Below is a small trained network, with its code and all its weights. Each question gives an input and a target symbol and asks what happens when units are switched off, that is, made to give their printed mean instead of their output.

import numpy as np


def w(rows, s, z=0):
    codes = np.array(rows[::2]) - 128.0
    scale = np.full(codes.shape[1], s)
    scale[-1] = z or s
    return codes * scale


def f(y):
    return y / 2 * (1 + np.tanh(0.7978845608 * (y + 0.044715 * y**3)))


def softmax(a):
    e = np.exp(a - a.max(-1, keepdims=True))
    return e / e.sum(-1, keepdims=True)


def log_softmax(a):
    a = a - a.max(-1, keepdims=True)
    return a - np.log(np.exp(a).sum(-1, keepdims=True))


def net(x, mask):
    ids = ['ΞΠΦαβγδζηθλμστψω'.index(c) for c in x.split()]
    T = len(ids)
    res = E[ids] + P[:T]
    r = res
    for j in range(2):
        rows = slice(4 * j, 4 * j + 4)
        q, k, v = (r @ M[0][rows].T for M in (Q, K, V))
        z = softmax(np.where(np.tri(T) > 0, q @ k.T / 4**0.5, -1e9)) @ v
        o = O[0][rows]
        res = res + np.where(mask[j], z, o[:, -1]) @ o[:, :-1]
    y = f(res @ A[0][:, :-1].T + A[0][:, -1])
    res = res + np.where(mask[2:6], y, B[0][:, -1]) @ B[0][:, :-1]
    return log_softmax(res[-1] @ U[:, :-1].T + U[:, -1])


Q, K, V, O, A, B = {}, {}, {}, {}, {}, {}
E = w([
[195,108,71,99,121],'Ξ',
[186,226,126,142,166],'Π',
[164,102,52,115,73],'Φ',
[149,129,199,178,114],'α',
[127,138,108,218,172],'β',
[107,115,104,134,238],'γ',
[12,223,104,93,94],'δ',
[248,101,140,125,104],'ζ',
[192,116,28,159,100],'η',
[191,39,137,91,127],'θ',
[91,53,183,162,164],'λ',
[186,64,85,109,154],'μ',
[240,152,81,108,92],'σ',
[197,108,74,106,119],'τ',
[254,66,154,113,167],'ψ',
[196,82,91,97,126],'ω',
],0.017)
P = w([
[254,56,55,113,97],'0',
[230,70,68,115,99],'1',
[216,83,80,114,108],'2',
[206,88,95,113,119],'3',
[195,100,109,111,126],'4',
[187,115,124,110,130],'5',
[176,121,136,117,142],'6',
[176,130,143,122,147],'7',
],0.0093)
Q[0] = w([
[28,166,200,58,135],'H1',
[227,58,172,140,145],'H1',
[191,22,160,105,149],'H1',
[162,186,78,139,108],'H1',
[240,28,76,152,151],'H2',
[28,138,130,147,153],'H2',
[171,71,172,67,160],'H2',
[247,21,143,126,111],'H2',
],0.016)
K[0] = w([
[231,68,104,102,116],'H1',
[108,183,203,187,173],'H1',
[121,141,223,164,230],'H1',
[51,190,110,67,58],'H1',
[47,180,169,192,187],'H2',
[133,73,81,123,119],'H2',
[2,205,145,76,130],'H2',
[28,192,214,152,155],'H2',
],0.015)
V[0] = w([
[41,62,73,160,96],'H1',
[153,39,176,214,103],'H1',
[107,111,139,13,138],'H1',
[40,177,199,157,67],'H1',
[124,103,75,52,179],'H2',
[131,69,236,68,1],'H2',
[212,176,111,127,51],'H2',
[109,119,165,203,210],'H2',
],0.0095)
O[0] = w([
[107,126,64,177,107,123],'H1',
[115,103,146,175,113,220],'H1',
[120,57,78,11,166,78],'H1',
[182,122,106,130,82,2],'H1',
[60,105,80,130,187,141],'H2',
[132,14,146,2,72,85],'H2',
[120,229,149,52,109,153],'H2',
[188,116,91,174,127,148],'H2',
],0.0095,0.0086)
A[0] = w([
[99,122,173,181,144,93],'N1',
[4,151,106,137,117,226],'N2',
[171,128,50,126,90,79],'N3',
[200,134,65,170,174,1],'N4',
],0.011,0.0057)
B[0] = w([
[137,88,133,25,43,201],'N1',
[210,30,44,174,87,189],'N2',
[96,5,210,140,146,168],'N3',
[2,155,174,79,85,245],'N4',
],0.0073,0.011)
U = w([
[105,130,118,114,169,130],'Ξ',
[98,177,132,76,119,98],'Π',
[112,127,90,109,94,120],'Φ',
[85,164,173,186,74,159],'α',
[20,127,131,173,238,125],'β',
[162,121,94,190,253,131],'γ',
[111,137,41,103,46,126],'δ',
[247,141,156,137,49,97],'ζ',
[2,93,173,64,113,3],'η',
[123,117,194,141,215,123],'θ',
[129,37,160,225,164,123],'λ',
[206,150,69,205,179,156],'μ',
[116,138,180,85,112,88],'σ',
[135,139,101,124,165,146],'τ',
[213,179,145,186,242,200],'ψ',
[146,142,105,132,174,152],'ω',
],0.0071,0.0064)

Each question gives the input, a string of symbols that net reads in full, and the target symbol t.
The units are the heads (4 rows each of Q, K, V and O) and the neurons (one row each of A and B). Each row of codes is followed by its name. A weight is (code - 128) times the scale printed after its matrix; where a second scale follows, it is the last column's (O, A, B and U).
mask holds one flag per unit, heads first, then neurons. A switched-off unit (its flag False) gives its mean, the last column of its rows in O or B, instead of its output. The means were averaged over made-up inputs and are rounded, as every weight is.
A unit's drop is (log p(t) with every unit on - log p(t) with that unit switched off) / (log p(t) with every unit on - log p(t) with every unit switched off).
The circuit of an input: a set's keep is (log p(t) with only the set's units on - log p(t) with every unit switched off) / (log p(t) with every unit on - log p(t) with every unit switched off). Starting from all 6 units, units are removed one at a time, each time the one whose removal leaves the highest keep (on an exact tie, the one counted first), for as long as the keep stays at least 0.8.
units of the circuit, in order: the units of the circuit, biggest drop first
most important unit: the unit with the biggest drop
k most important neurons: the k neurons with the biggest drops, biggest first
which heads matter: for each layer, one digit per head in row order, 1 if its drop is at least 0.15 and else 0, layers parted by /
drop of u: that unit's drop, to one decimal
input σ λ Π γ η Ξ Ξ μ, target β: units of the circuit, in order	[H2; N4]
input σ θ θ α η, target ζ: units of the circuit, in order	[H2; H1]
input β λ β β σ, target α: units of the circuit, in order	[N4; H2; H1]
input α ζ θ Φ, target ζ: units of the circuit, in order	[H2; N4]
input Π Π μ ζ μ σ, target ψ: units of the circuit, in order	[H1; H2; N1]
input α α Π Φ ω θ η η, target ψ: most important unit	H1
input λ γ ω, target β: which heads matter	01
input Π Φ ω σ Φ, target ψ: units of the circuit, in order	[H1; N4; H2]
input α μ Φ θ σ, target ζ: units of the circuit, in order	[H2; N4]
input δ μ Π Ξ ψ, target ψ: units of the circuit, in order	[N1; H1]
input θ ω θ δ β, target β: 3 most important neurons	[N4; N1; N3]
input α σ ζ α β, target α: units of the circuit, in order	[H2; N4; H1]
input σ σ λ η ψ Π α β, target α: 3 most important neurons	[N4; N1; N2]
input ζ τ ω Φ α θ, target ζ: units of the circuit, in order	[H2; H1]
input η ψ σ σ η η ψ, target θ: units of the circuit, in order	[H1]
input ζ λ Φ λ θ β ζ, target α: 2 most important neurons	[N4; N2]
input ψ ω θ μ Π η Φ θ, target ψ: 2 most important neurons	[N4; N1]
input ψ μ α γ ω σ η θ, target β: 2 most important neurons	[N4; N2]
input λ θ μ Φ σ, target λ: 2 most important neurons	[N3; N1]
input σ θ ψ η β ψ, target α: most important unit	N4
input θ τ β Π β Φ, target α: drop of N4	0.4
input β θ Φ, target α: drop of N4	0.3
